Here is a tiny trained network, its code and every weight. The questions are about switching its units off for an input and a target symbol, where a switched-off unit gives its printed mean instead of its output.

import numpy as np


def w(rows, s, z=0):
    codes = np.array(rows[::2]) - 128.0
    scale = np.full(codes.shape[1], s)
    scale[-1] = z or s
    return codes * scale


def f(y):
    return y / 2 * (1 + np.tanh(0.7978845608 * (y + 0.044715 * y**3)))


def softmax(a):
    e = np.exp(a - a.max(-1, keepdims=True))
    return e / e.sum(-1, keepdims=True)


def log_softmax(a):
    a = a - a.max(-1, keepdims=True)
    return a - np.log(np.exp(a).sum(-1, keepdims=True))


def net(x, mask):
    ids = ['ΓΘΞΩαβεζηλμσφψ'.index(c) for c in x.split()]
    T = len(ids)
    res = E[ids] + P[:T]
    u = 0
    for l in range(2):
        q, k, v = (res @ M[l].T for M in (Q, K, V))
        z = softmax(np.where(np.tri(T) > 0, q @ k.T / 2**0.5, -1e9)) @ v
        res = res + np.where(mask[u], z, O[l][:, -1]) @ O[l][:, :-1]
        u += 1
        y = f(res @ A[l][:, :-1].T + A[l][:, -1])
        res = res + np.where(mask[u : u + 8], y, B[l][:, -1]) @ B[l][:, :-1]
        u += 8
    return log_softmax(res[-1] @ U[:, :-1].T + U[:, -1])


Q, K, V, O, A, B = {}, {}, {}, {}, {}, {}
E = w([
[108,145,98,118,135,154,141,93],'Γ',
[103,116,81,171,152,99,137,158],'Θ',
[152,82,96,61,114,200,134,151],'Ξ',
[91,104,116,128,175,99,125,160],'Ω',
[113,177,130,118,172,141,151,108],'α',
[135,138,96,88,152,123,144,141],'β',
[154,145,71,147,127,92,124,111],'ε',
[182,159,99,89,120,146,140,131],'ζ',
[106,140,132,124,159,92,115,102],'η',
[135,119,99,49,104,90,92,83],'λ',
[145,143,110,184,62,141,109,99],'μ',
[129,190,162,128,127,122,105,155],'σ',
[96,146,159,156,2,167,121,164],'φ',
[96,128,178,94,134,143,157,167],'ψ',
],0.0099)
P = w([
[55,191,36,57,160,132,46,158],'0',
[118,167,46,17,94,153,163,200],'1',
[93,243,89,149,162,180,184,105],'2',
[62,130,68,123,203,172,2,120],'3',
[148,126,94,61,92,132,161,189],'4',
[117,218,129,153,146,143,197,93],'5',
[62,132,84,118,172,159,22,114],'6',
[173,91,138,84,87,100,162,179],'7',
[147,187,172,158,133,112,206,83],'8',
[52,145,85,114,146,145,45,116],'9',
[194,59,184,105,77,65,169,158],'10',
[167,157,208,165,118,69,227,59],'11',
[45,154,82,108,118,143,63,121],'12',
[182,62,159,112,72,80,166,177],'13',
],0.005)
Q[0] = w([
[152,89,251,156,94,121,198,101],'0.h1',
[113,133,29,114,163,137,157,152],'0.h1',
],0.033)
K[0] = w([
[62,147,5,133,177,192,98,154],'0.h1',
[200,44,150,152,157,93,194,109],'0.h1',
],0.02)
V[0] = w([
[116,146,52,134,96,185,155,164],'0.h1',
[14,56,26,156,187,172,254,149],'0.h1',
],0.0069)
O[0] = w([
[134,189,128,122,64,136,149,164,252],'0.h1',
[54,131,90,87,20,85,254,125,250],'0.h1',
],0.0039,0.0022)
A[0] = w([
[56,127,192,225,188,183,190,102,84],'0.n1',
[117,60,132,172,142,82,73,180,12],'0.n2',
[148,156,153,115,179,129,191,177,145],'0.n3',
[61,130,195,109,146,170,43,84,18],'0.n4',
[184,91,85,151,252,155,55,95,5],'0.n5',
[211,143,109,103,131,216,208,66,3],'0.n6',
[57,158,155,112,226,90,165,77,170],'0.n7',
[53,76,151,68,172,76,103,158,38],'0.n8',
],0.017,0.0024)
B[0] = w([
[116,139,53,75,5,67,165,129,148],'0.n1',
[153,175,143,83,148,146,132,122,123],'0.n2',
[134,210,175,114,160,96,135,191,219],'0.n3',
[162,152,148,163,161,92,103,194,150],'0.n4',
[206,181,163,133,184,151,48,166,155],'0.n5',
[178,109,104,176,141,205,187,123,193],'0.n6',
[113,59,162,151,186,186,99,107,255],'0.n7',
[109,75,87,170,67,104,139,171,198],'0.n8',
],0.019,0.0032)
Q[1] = w([
[141,153,99,120,136,148,62,151],'1.h1',
[145,109,251,147,74,102,205,95],'1.h1',
],0.034)
K[1] = w([
[152,132,245,153,42,135,116,128],'1.h1',
[21,210,21,135,126,247,37,190],'1.h1',
],0.014)
V[1] = w([
[164,96,50,88,254,49,185,131],'1.h1',
[85,162,205,90,126,163,188,225],'1.h1',
],0.013)
O[1] = w([
[168,88,74,65,254,81,126,109,160],'1.h1',
[145,73,226,145,89,57,172,95,253],'1.h1',
],0.0074,0.0047)
A[1] = w([
[134,85,106,154,123,172,75,71,107],'1.n1',
[117,160,85,173,117,43,117,96,125],'1.n2',
[108,148,138,45,103,162,148,65,254],'1.n3',
[88,166,127,54,91,120,92,3,32],'1.n4',
[107,175,76,246,172,70,155,75,66],'1.n5',
[55,163,141,92,156,87,104,81,171],'1.n6',
[134,207,103,140,120,117,164,11,157],'1.n7',
[161,81,89,98,144,114,91,106,122],'1.n8',
],0.018,0.0039)
B[1] = w([
[233,156,103,118,80,100,179,156,234],'1.n1',
[199,126,84,131,128,167,60,227,204],'1.n2',
[146,152,110,191,148,72,82,18,253],'1.n3',
[108,98,130,184,198,100,219,242,162],'1.n4',
[35,199,27,206,190,78,145,124,168],'1.n5',
[110,146,118,147,82,243,151,124,203],'1.n6',
[123,82,201,6,90,153,86,181,243],'1.n7',
[35,169,148,52,128,131,150,69,226],'1.n8',
],0.02,0.0038)
U = w([
[156,91,66,108,23,99,142,105,56],'Γ',
[168,165,79,164,131,154,109,163,157],'Θ',
[166,85,144,93,126,187,169,139,57],'Ξ',
[50,53,112,117,83,170,156,96,221],'Ω',
[112,119,167,101,179,119,64,85,191],'α',
[137,148,198,188,254,158,96,132,196],'β',
[84,128,58,139,147,78,140,123,108],'ε',
[84,185,150,92,121,141,198,182,28],'ζ',
[174,106,85,170,137,154,178,94,94],'η',
[173,168,126,107,146,58,178,133,194],'λ',
[140,176,112,70,150,111,54,150,1],'μ',
[121,191,198,163,69,174,104,137,29],'σ',
[118,38,157,163,112,99,111,153,204],'φ',
[113,165,107,180,96,84,107,85,167],'ψ',
],0.0092,0.004)

Each question gives the input, a string of symbols that net reads in full, and the target symbol t.
The units are the heads (2 rows each of Q, K, V and O) and the neurons (one row each of A and B). Each row of codes is followed by its name. A weight is (code - 128) times the scale printed after its matrix; where a second scale follows, it is the last column's (O, A, B and U).
mask holds one flag per unit, layer by layer, with each layer's heads first. A switched-off unit (its flag False) gives its mean, the last column of its rows in O or B, instead of its output. The means were averaged over made-up inputs and are rounded, as every weight is.
A unit's drop is (log p(t) with every unit on - log p(t) with that unit switched off) / (log p(t) with every unit on - log p(t) with every unit switched off).
The circuit of an input: a set's keep is (log p(t) with only the set's units on - log p(t) with every unit switched off) / (log p(t) with every unit on - log p(t) with every unit switched off). Starting from the 12 units with the biggest drops (on a tie, the unit counted first), units are removed one at a time, each time the one whose removal leaves the highest keep (on an exact tie, the one counted first), for as long as the keep stays at least 0.8.
units of the circuit, in order: the units of the circuit, biggest drop first
most important unit: the unit with the biggest drop
top k neurons: the k neurons with the biggest drops, biggest first
top k neurons in layer l: the k neurons of layer l with the biggest drops, biggest first
input Ω ε ψ η μ, target Γ: units of the circuit, in order : [0.n3; 1.n1]
input β Ξ φ λ ζ, target Ξ: most important unit : 0.n6
input Ω ε Γ β, target ζ: top 2 neurons in layer 0 : [0.n3; 0.n6]
input Ω Γ σ β Ω β ζ ζ σ ζ ε ψ, target ψ: units of the circuit, in order : [0.n1; 1.n3]
input ε Θ β β Θ φ Θ Θ ζ Ω μ η Θ, target Θ: top 4 neurons : [0.n3; 0.n7; 0.n5; 1.n1]
input Ω λ φ φ Ω ψ β Ω Ξ Θ Θ, target Θ: units of the circuit, in order : [0.n7; 1.n2]
input ζ β Θ ε φ Θ ζ ψ ψ Γ ε ψ η, target φ: units of the circuit, in order : [1.h1; 0.n4; 0.n3]
input ζ β Ω μ β Θ Ξ β μ Ξ ψ, target ζ: top 2 neurons : [0.n3; 1.n3]
input ζ β ε μ λ β φ ψ μ, target μ: top 2 neurons : [1.n7; 0.n7]
input μ Ω Ω σ ζ ζ η ζ Ω β Ω σ ψ Ξ, target η: top 3 neurons : [0.n6; 1.n7; 0.n8]
input β μ β β ψ φ λ ζ λ Γ, target μ: top 4 neurons : [0.n5; 0.n3; 0.n4; 1.n8]
input ζ Ω φ Θ σ β ζ, target β: units of the circuit, in order : [0.h1; 0.n5]
input ψ β λ β, target μ: top 2 neurons : [0.n5; 1.n8]
input ψ Ξ Ω, target Ω: units of the circuit, in order : [0.n7; 1.n6; 0.n6; 0.n1]
input β Ω Ω μ, target Θ: most important unit : 1.n2
input β Γ Ω ζ ζ β Γ, target α: top 4 neurons in layer 0 : [0.n4; 0.n6; 0.n5; 0.n3]
input μ μ β Ξ ζ ψ μ Θ β β ζ Ξ, target Ξ: units of the circuit, in order : [0.n6; 1.n7; 0.n7; 0.n8]
input σ η β Ω Θ μ Ω Ω λ, target λ: top 2 neurons : [0.n3; 1.n1]
input Θ β ζ η β ψ β β ψ η Γ, target α: top 2 neurons : [0.n7; 0.n8]
input Ξ ψ φ ε β Ω ψ Θ λ, target λ: top 4 neurons : [0.n3; 1.n3; 1.n1; 1.n4]
input Θ λ φ β β Θ Γ Γ β, target β: top 2 neurons : [0.n3; 0.n7]
input Ξ λ β Ξ Ω, target φ: units of the circuit, in order : [0.n8; 1.n8; 1.n1]
input Θ Γ μ Θ σ β Γ Ω Γ β Θ ψ Θ, target φ: units of the circuit, in order : [1.h1; 0.n3]
